Below is a small trained network, with its code and all its weights. Each question gives an input and a class and asks what happens when units are switched off, that is, made to give their printed mean instead of their output.

import numpy as np


def w(rows, s, z=0):
    codes = np.array(rows[::2]) - 128.0
    scale = np.full(codes.shape[1], s)
    scale[-1] = z or s
    return codes * scale


def norm(h):
    return h / np.sqrt((h * h).mean(-1, keepdims=True) + 1e-5)


def f(y):
    return y / 2 * (1 + np.tanh(0.7978845608 * (y + 0.044715 * y**3)))


def log_softmax(a):
    a = a - a.max(-1, keepdims=True)
    return a - np.log(np.exp(a).sum(-1, keepdims=True))


def net(x, mask):
    res = np.array(x, float).reshape(1, 7) / 4 @ E
    u = 0
    for l in range(3):
        y = f(norm(res) @ A[l][:, :-1].T + A[l][:, -1])
        res = res + np.where(mask[u : u + 7], y, B[l][:, -1]) @ B[l][:, :-1]
        u += 7
    return log_softmax(norm(res)[-1] @ U[:, :-1].T + U[:, -1])


A, B = {}, {}
E = w([
[68,134,202,100,166],'x0',
[71,133,98,85,45],'x1',
[62,99,169,44,122],'x2',
[132,196,197,181,222],'x3',
[115,254,45,87,71],'x4',
[113,150,156,125,64],'x5',
[214,64,110,65,160],'x6',
],0.0062)
A[0] = w([
[159,112,135,194,171,30],'L0N1',
[88,172,247,162,86,5],'L0N2',
[131,182,134,131,104,6],'L0N3',
[97,130,167,130,133,52],'L0N4',
[102,2,137,35,97,34],'L0N5',
[85,140,57,134,17,4],'L0N6',
[150,190,112,22,110,99],'L0N7',
],0.014,0.0013)
B[0] = w([
[156,126,95,196,107,189],'L0N1',
[7,86,137,129,183,224],'L0N2',
[104,109,117,105,106,155],'L0N3',
[121,178,128,77,156,152],'L0N4',
[203,39,230,48,98,241],'L0N5',
[123,227,113,186,10,254],'L0N6',
[139,52,4,114,153,205],'L0N7',
],0.017,0.0074)
A[1] = w([
[209,169,159,219,160,251],'L1N1',
[172,104,209,30,139,20],'L1N2',
[21,170,169,99,254,84],'L1N3',
[136,176,78,89,86,39],'L1N4',
[89,140,124,118,122,184],'L1N5',
[155,83,61,209,187,103],'L1N6',
[146,136,127,117,122,48],'L1N7',
],0.012,0.0021)
B[1] = w([
[131,173,203,108,125,216],'L1N1',
[220,60,130,128,84,226],'L1N2',
[6,47,142,229,151,254],'L1N3',
[103,178,74,109,125,176],'L1N4',
[168,82,115,186,88,157],'L1N5',
[166,154,131,158,203,225],'L1N6',
[96,149,140,98,136,118],'L1N7',
],0.019,0.0061)
A[2] = w([
[125,119,46,23,226,120],'L2N1',
[178,45,185,88,99,67],'L2N2',
[94,237,118,118,30,4],'L2N3',
[195,87,81,132,95,97],'L2N4',
[162,213,245,114,170,102],'L2N5',
[178,90,177,112,192,105],'L2N6',
[154,85,202,7,116,139],'L2N7',
],0.014,0.0033)
B[2] = w([
[159,80,64,10,209,154],'L2N1',
[146,56,190,87,76,247],'L2N2',
[151,223,61,180,3,254],'L2N3',
[58,180,175,89,181,201],'L2N4',
[179,159,182,183,208,211],'L2N5',
[92,239,175,97,92,228],'L2N6',
[174,60,193,76,86,242],'L2N7',
],0.017,0.0066)
U = w([
[188,208,233,189,204,156],'0',
[143,218,85,155,36,218],'1',
[162,120,82,50,197,7],'2',
[196,52,250,55,73,184],'3',
[17,65,161,198,181,149],'4',
],0.013,0.0019)

Each question gives the input, the list of numbers given to net, and the class t.
The units are the neurons (one row each of A and B). Each row of codes is followed by its name. A weight is (code - 128) times the scale printed after its matrix; where a second scale follows, it is the last column's (A, B and U).
mask holds one flag per neuron, layer by layer. A switched-off neuron (its flag False) gives its mean, the last column of its row in B, instead of its output. The means were averaged over made-up inputs and are rounded, as every weight is.
A unit's drop is (log p(t) with every unit on - log p(t) with that unit switched off) / (log p(t) with every unit on - log p(t) with every unit switched off).
most important unit: the unit with the biggest drop
k most important neurons: the k neurons with the biggest drops, biggest first
top k neurons in layer l: the k neurons of layer l with the biggest drops, biggest first
drop of u: that unit's drop, to one decimal
input [4,-8,-1,7,2,7,8], class 0: top neuron in layer 0 => L0N5
input [6,-8,-3,1,-6,0,7], class 0: 2 most important neurons => L0N5, L0N1
input [4,7,4,3,4,2,-8], class 4: 2 most important neurons => L0N2, L1N3
input [8,0,6,0,7,7,2], class 2: 2 most important neurons => L0N7, L2N1
input [4,-4,1,0,3,-6,0], class 0: top 3 neurons in layer 0 => L0N5, L0N2, L0N6
input [-6,8,8,3,-3,7,-8], class 1: 2 most important neurons => L0N6, L2N3
input [0,-2,-8,-6,8,-6,8], class 2: 2 most important neurons => L0N7, L2N1
input [-6,8,-8,0,-6,-8,6], class 0: top 2 neurons in layer 1 => L1N6, L1N2
input [-6,-8,5,-1,3,4,4], class 2: 2 most important neurons => L0N7, L0N5
input [2,-4,-8,3,8,4,4], class 2: 4 most important neurons => L0N6, L0N7, L2N1, L0N3
input [-3,-2,-8,4,-2,6,-8], class 4: 2 most important neurons => L0N2, L0N6
input [7,-4,3,4,0,3,6], class 4: 2 most important neurons => L1N3, L0N5
input [6,-8,-2,-6,6,4,1], class 2: 2 most important neurons => L0N7, L2N1
input [-7,-3,-5,1,-1,-1,-5], class 0: most important unit => L0N6
input [-7,7,6,3,-4,-7,-7], class 1: 2 most important neurons => L0N6, L1N3
input [1,-5,-1,-2,1,-6,4], class 0: drop of L0N5 => 0.5
input [1,-1,-7,7,2,8,-3], class 4: drop of L0N3 => 0.0
input [-8,-8,7,7,-3,-2,-8], class 4: drop of L0N2 => 0.9
input [6,-4,-4,-1,-1,4,-1], class 4: drop of L0N2 => 0.1
input [2,-7,-3,2,-6,0,-2], class 0: most important unit => L0N1
